Here is a tiny trained network, its code and every weight. The questions are about switching its units off for an input and a class, where a switched-off unit gives its printed mean instead of its output.

import numpy as np


def w(rows, s, z=0):
    codes = np.array(rows[::2]) - 128.0
    scale = np.full(codes.shape[1], s)
    scale[-1] = z or s
    return codes * scale


def norm(h):
    return h / np.sqrt((h * h).mean(-1, keepdims=True) + 1e-5)


def f(y):
    return np.maximum(y, 0)


def log_softmax(a):
    a = a - a.max(-1, keepdims=True)
    return a - np.log(np.exp(a).sum(-1, keepdims=True))


def net(x, mask):
    res = np.array(x, float).reshape(1, 2) / 4 @ E
    u = 0
    for l in range(3):
        y = f(norm(res) @ A[l][:, :-1].T + A[l][:, -1])
        res = res + np.where(mask[u : u + 8], y, B[l][:, -1]) @ B[l][:, :-1]
        u += 8
    return log_softmax(norm(res)[-1] @ U[:, :-1].T + U[:, -1])


A, B = {}, {}
E = w([
[178,23,126,124,63,116,234,72,91,153,108],'x0',
[174,62,139,123,162,252,58,103,162,97,44],'x1',
],0.0036)
A[0] = w([
[194,71,141,101,196,221,88,139,140,116,56,252],'L0N0',
[97,109,152,142,119,134,133,144,134,118,125,105],'L0N1',
[136,137,103,119,134,126,131,125,118,136,120,112],'L0N2',
[91,176,148,125,99,34,191,206,99,184,202,177],'L0N3',
[201,57,89,118,83,128,193,113,71,202,122,206],'L0N4',
[113,115,152,133,128,135,129,145,108,137,137,112],'L0N5',
[87,186,97,131,217,133,65,247,190,96,147,228],'L0N6',
[126,137,116,119,125,138,145,144,130,123,121,123],'L0N7',
],0.0016,0.0031)
B[0] = w([
[40,144,130,142,93,92,149,90,80,113,252,252],'L0N0',
[132,141,127,111,133,128,127,127,136,134,137,128],'L0N1',
[131,126,124,130,117,129,123,125,134,127,123,128],'L0N2',
[80,81,142,153,115,190,96,66,110,79,161,211],'L0N3',
[113,207,128,126,120,92,88,113,214,103,87,213],'L0N4',
[129,133,131,125,129,129,129,119,133,129,125,128],'L0N5',
[174,111,130,126,54,91,180,53,144,138,65,236],'L0N6',
[125,128,137,128,128,126,124,128,123,129,122,128],'L0N7',
],0.0033,0.0042)
A[1] = w([
[142,205,119,113,252,132,78,219,156,154,107,9],'L1N0',
[166,104,135,117,162,177,116,146,115,144,110,25],'L1N1',
[114,207,131,130,205,135,47,181,160,148,116,26],'L1N2',
[129,124,130,119,128,128,130,134,134,126,130,115],'L1N3',
[124,151,116,107,149,72,171,192,89,174,171,64],'L1N4',
[168,75,131,114,162,222,90,135,125,117,91,44],'L1N5',
[152,120,135,123,142,131,138,146,118,143,125,84],'L1N6',
[130,126,126,126,124,128,129,143,134,130,129,111],'L1N7',
],0.0038,0.0016)
B[1] = w([
[202,137,127,126,51,97,152,90,176,88,54,192],'L1N0',
[106,137,121,125,144,113,134,136,115,144,188,145],'L1N1',
[243,152,124,89,85,107,164,179,203,64,31,252],'L1N2',
[127,128,127,125,132,128,125,126,126,124,119,128],'L1N3',
[75,105,133,159,204,145,129,149,90,147,195,203],'L1N4',
[70,113,115,141,196,149,125,198,75,187,255,248],'L1N5',
[144,151,115,116,132,125,136,139,156,100,115,128],'L1N6',
[136,133,127,128,119,132,131,125,124,131,126,128],'L1N7',
],0.0037,0.002)
A[2] = w([
[156,69,118,120,185,254,68,129,130,134,90,65],'L2N0',
[175,104,106,108,122,121,166,138,99,169,108,35],'L2N1',
[139,86,137,135,184,210,81,137,118,132,110,11],'L2N2',
[198,73,103,123,116,110,194,137,93,180,93,19],'L2N3',
[227,46,122,115,124,135,191,133,106,172,75,12],'L2N4',
[136,146,123,118,135,109,137,165,126,140,138,75],'L2N5',
[142,198,104,119,158,125,51,189,155,108,95,11],'L2N6',
[96,131,146,151,83,117,118,64,147,103,129,192],'L2N7',
],0.0055,0.0011)
B[2] = w([
[39,195,99,164,140,14,208,183,56,194,225,221],'L2N0',
[127,124,134,127,146,164,91,137,146,116,111,146],'L2N1',
[118,178,91,124,129,37,163,155,83,167,182,188],'L2N2',
[119,186,165,140,130,166,25,127,198,65,92,170],'L2N3',
[134,154,212,144,65,158,67,79,221,24,68,175],'L2N4',
[111,59,141,145,150,161,117,127,126,131,139,138],'L2N5',
[143,1,184,131,68,185,151,25,153,100,92,197],'L2N6',
[175,111,102,103,193,180,100,188,114,159,93,253],'L2N7',
],0.0046,0.0054)
U = w([
[76,145,124,152,121,72,160,129,85,152,244,205],'0',
[147,120,168,133,78,144,121,75,194,72,54,165],'1',
[181,113,73,80,208,180,98,172,96,175,90,1],'2',
],0.011,0.0013)

Each question gives the input, the list of numbers given to net, and the class t.
The units are the neurons (one row each of A and B). Each row of codes is followed by its name. A weight is (code - 128) times the scale printed after its matrix; where a second scale follows, it is the last column's (A, B and U).
mask holds one flag per neuron, layer by layer. A switched-off neuron (its flag False) gives its mean, the last column of its row in B, instead of its output. The means were averaged over made-up inputs and are rounded, as every weight is.
A unit's drop is (log p(t) with every unit on - log p(t) with that unit switched off) / (log p(t) with every unit on - log p(t) with every unit switched off).
The circuit of an input: a set's keep is (log p(t) with only the set's units on - log p(t) with every unit switched off) / (log p(t) with every unit on - log p(t) with every unit switched off). Starting from the 12 units with the biggest drops (on a tie, the unit counted first), units are removed one at a time, each time the one whose removal leaves the highest keep (on an exact tie, the one counted first), for as long as the keep stays at least 0.8.
circuit, biggest first: the units of the circuit, biggest drop first
top k neurons: the k neurons with the biggest drops, biggest first
top k neurons in layer l: the k neurons of layer l with the biggest drops, biggest first
drop when u is switched off: that unit's drop, to one decimal
input [1,-3], class 2: top 4 neurons : L2N7, L0N3, L0N0, L2N0
input [-3,0], class 2: circuit, biggest first : L0N6, L2N7
input [-1,-3], class 2: top 3 neurons : L2N7, L0N3, L0N0
input [6,7], class 0: circuit, biggest first : L2N0
input [-2,3], class 2: top 4 neurons : L0N0, L0N6, L2N7, L0N3
input [8,8], class 0: top 3 neurons in layer 2 : L2N0, L2N2, L2N6
input [-6,-5], class 1: top 2 neurons : L0N0, L2N0
input [7,-6], class 1: top 3 neurons : L0N0, L2N0, L2N3
input [-2,-1], class 2: top 2 neurons : L0N6, L2N7
input [-2,0], class 2: top 2 neurons : L0N6, L2N7
input [2,-1], class 2: top 2 neurons : L2N7, L0N4
input [-8,-6], class 1: drop when L2N0 is switched off : 0.1
input [-6,-4], class 1: drop when L0N0 is switched off : 0.4
input [-1,-1], class 2: drop when L1N0 is switched off : 0.0
input [2,3], class 2: top neuron : L0N0
